Below are the code and all the weights of a small trained network. Each question names an input and a class and asks about switching units off, where a switched-off unit gives its printed mean instead of its output.

import numpy as np


def w(rows, s, z=0):
    codes = np.array(rows[::2]) - 128.0
    scale = np.full(codes.shape[1], s)
    scale[-1] = z or s
    return codes * scale


def norm(h):
    return h / np.sqrt((h * h).mean(-1, keepdims=True) + 1e-5)


def f(y):
    return y / 2 * (1 + np.tanh(0.7978845608 * (y + 0.044715 * y**3)))


def log_softmax(a):
    a = a - a.max(-1, keepdims=True)
    return a - np.log(np.exp(a).sum(-1, keepdims=True))


def net(x, mask):
    res = np.array(x, float).reshape(1, 6) / 4 @ E
    u = 0
    for l in range(3):
        y = f(norm(res) @ A[l][:, :-1].T + A[l][:, -1])
        res = res + np.where(mask[u : u + 4], y, B[l][:, -1]) @ B[l][:, :-1]
        u += 4
    return log_softmax(norm(res)[-1] @ U[:, :-1].T + U[:, -1])


A, B = {}, {}
E = w([
[145,129,248,91,54,141,114,74],'x0',
[125,122,134,128,136,127,143,134],'x1',
[125,127,132,127,133,129,130,128],'x2',
[125,126,128,126,131,130,118,128],'x3',
[17,211,169,130,143,134,178,2],'x4',
[207,86,174,223,176,36,42,61],'x5',
],0.0096)
A[0] = w([
[254,29,152,161,134,143,106,184,137],'0.n0',
[124,126,102,188,181,75,112,139,2],'0.n1',
[218,71,130,93,62,235,155,234,118],'0.n2',
[165,135,151,191,162,51,109,106,129],'0.n3',
],0.0087,0.0026)
B[0] = w([
[109,59,94,126,118,216,140,126,253],'0.n0',
[104,208,103,174,98,142,69,179,162],'0.n1',
[98,191,170,114,135,2,103,128,255],'0.n2',
[172,104,187,159,123,157,110,84,211],'0.n3',
],0.011,0.0077)
A[1] = w([
[165,129,47,254,230,87,116,91,131],'1.n0',
[138,202,68,108,210,46,67,203,59],'1.n1',
[54,162,4,93,174,94,142,145,33],'1.n2',
[124,167,192,239,179,41,58,41,1],'1.n3',
],0.0083,0.0035)
B[1] = w([
[40,168,139,161,58,174,68,222,231],'1.n0',
[188,147,96,58,147,64,190,135,228],'1.n1',
[177,42,116,172,212,165,245,42,223],'1.n2',
[179,222,151,140,144,49,208,138,255],'1.n3',
],0.011,0.0062)
A[2] = w([
[41,136,223,45,119,78,189,170,187],'2.n0',
[42,212,118,68,188,45,159,85,17],'2.n1',
[238,75,254,129,209,112,73,89,3],'2.n2',
[130,200,244,185,26,163,51,189,121],'2.n3',
],0.0076,0.0045)
B[2] = w([
[130,204,96,115,112,135,63,111,254],'2.n0',
[146,9,139,162,101,196,112,189,198],'2.n1',
[155,79,155,91,18,67,120,72,171],'2.n2',
[95,83,72,105,199,140,163,162,244],'2.n3',
],0.012,0.007)
U = w([
[215,117,48,62,212,65,197,206,74],'0',
[116,177,173,43,84,49,48,183,254],'1',
[63,97,93,163,222,226,230,63,5],'2',
[66,194,148,69,75,229,82,55,114],'3',
[116,40,75,217,192,160,39,213,143],'4',
[203,26,216,129,54,112,41,82,144],'5',
[94,225,170,251,186,90,160,181,160],'6',
[210,208,233,183,90,46,126,26,90],'7',
],0.014,0.0046)

Each question gives the input, the list of numbers given to net, and the class t.
The units are the neurons (one row each of A and B). Each row of codes is followed by its name. A weight is (code - 128) times the scale printed after its matrix; where a second scale follows, it is the last column's (A, B and U).
mask holds one flag per neuron, layer by layer. A switched-off neuron (its flag False) gives its mean, the last column of its row in B, instead of its output. The means were averaged over made-up inputs and are rounded, as every weight is.
A unit's drop is (log p(t) with every unit on - log p(t) with that unit switched off) / (log p(t) with every unit on - log p(t) with every unit switched off).
The circuit of an input: a set's keep is (log p(t) with only the set's units on - log p(t) with every unit switched off) / (log p(t) with every unit on - log p(t) with every unit switched off). Starting from all 12 units, units are removed one at a time, each time the one whose removal leaves the highest keep (on an exact tie, the one counted first), for as long as the keep stays at least 0.8.
circuit, biggest first: the units of the circuit, biggest drop first
top k neurons: the k neurons with the biggest drops, biggest first
k most important neurons of layer l: the k neurons of layer l with the biggest drops, biggest first
drop when u is switched off: that unit's drop, to one decimal
input [0,-4,-3,1,6,4], class 6: top 2 neurons -> (1.n0 1.n2)
input [-5,7,8,-5,0,4], class 4: circuit, biggest first -> (0.n2)
input [7,-8,4,-6,2,0], class 3: top 2 neurons -> (0.n2 1.n2)
input [0,-3,-2,-1,5,5], class 6: 3 most important neurons of layer 1 -> (1.n0 1.n2 1.n1)
input [6,3,3,-3,1,0], class 3: top 2 neurons -> (0.n2 1.n2)
input [-8,-6,-5,-6,2,3], class 6: top 3 neurons -> (0.n0 1.n3 1.n0)
input [-8,-8,4,-3,1,4], class 6: top 2 neurons -> (1.n3 0.n0)
input [6,2,1,1,-6,0], class 1: top 2 neurons -> (0.n2 1.n2)
input [-8,5,0,-8,0,1], class 4: top 2 neurons -> (0.n2 1.n0)
input [4,-1,7,4,-1,-5], class 1: 2 most important neurons of layer 0 -> (0.n2 0.n0)
input [0,-6,-5,-3,3,3], class 6: 3 most important neurons of layer 1 -> (1.n0 1.n2 1.n3)
input [5,4,0,5,-8,-1], class 1: top 3 neurons -> (0.n2 1.n2 0.n3)
input [6,1,0,3,-4,0], class 1: 2 most important neurons of layer 0 -> (0.n2 0.n3)
input [3,-1,3,-7,-1,-5], class 1: top 2 neurons -> (0.n2 0.n0)
input [6,6,-8,2,0,2], class 5: circuit, biggest first -> (0.n2)
input [6,3,8,0,-4,-1], class 1: top 2 neurons -> (0.n2 1.n2)
input [4,-4,1,5,-7,-6], class 1: drop when 0.n2 is switched off -> 0.7
input [3,-2,3,3,-4,-6], class 1: drop when 0.n2 is switched off -> 0.2
input [4,-2,-2,8,-6,-2], class 1: drop when 0.n2 is switched off -> 2.8
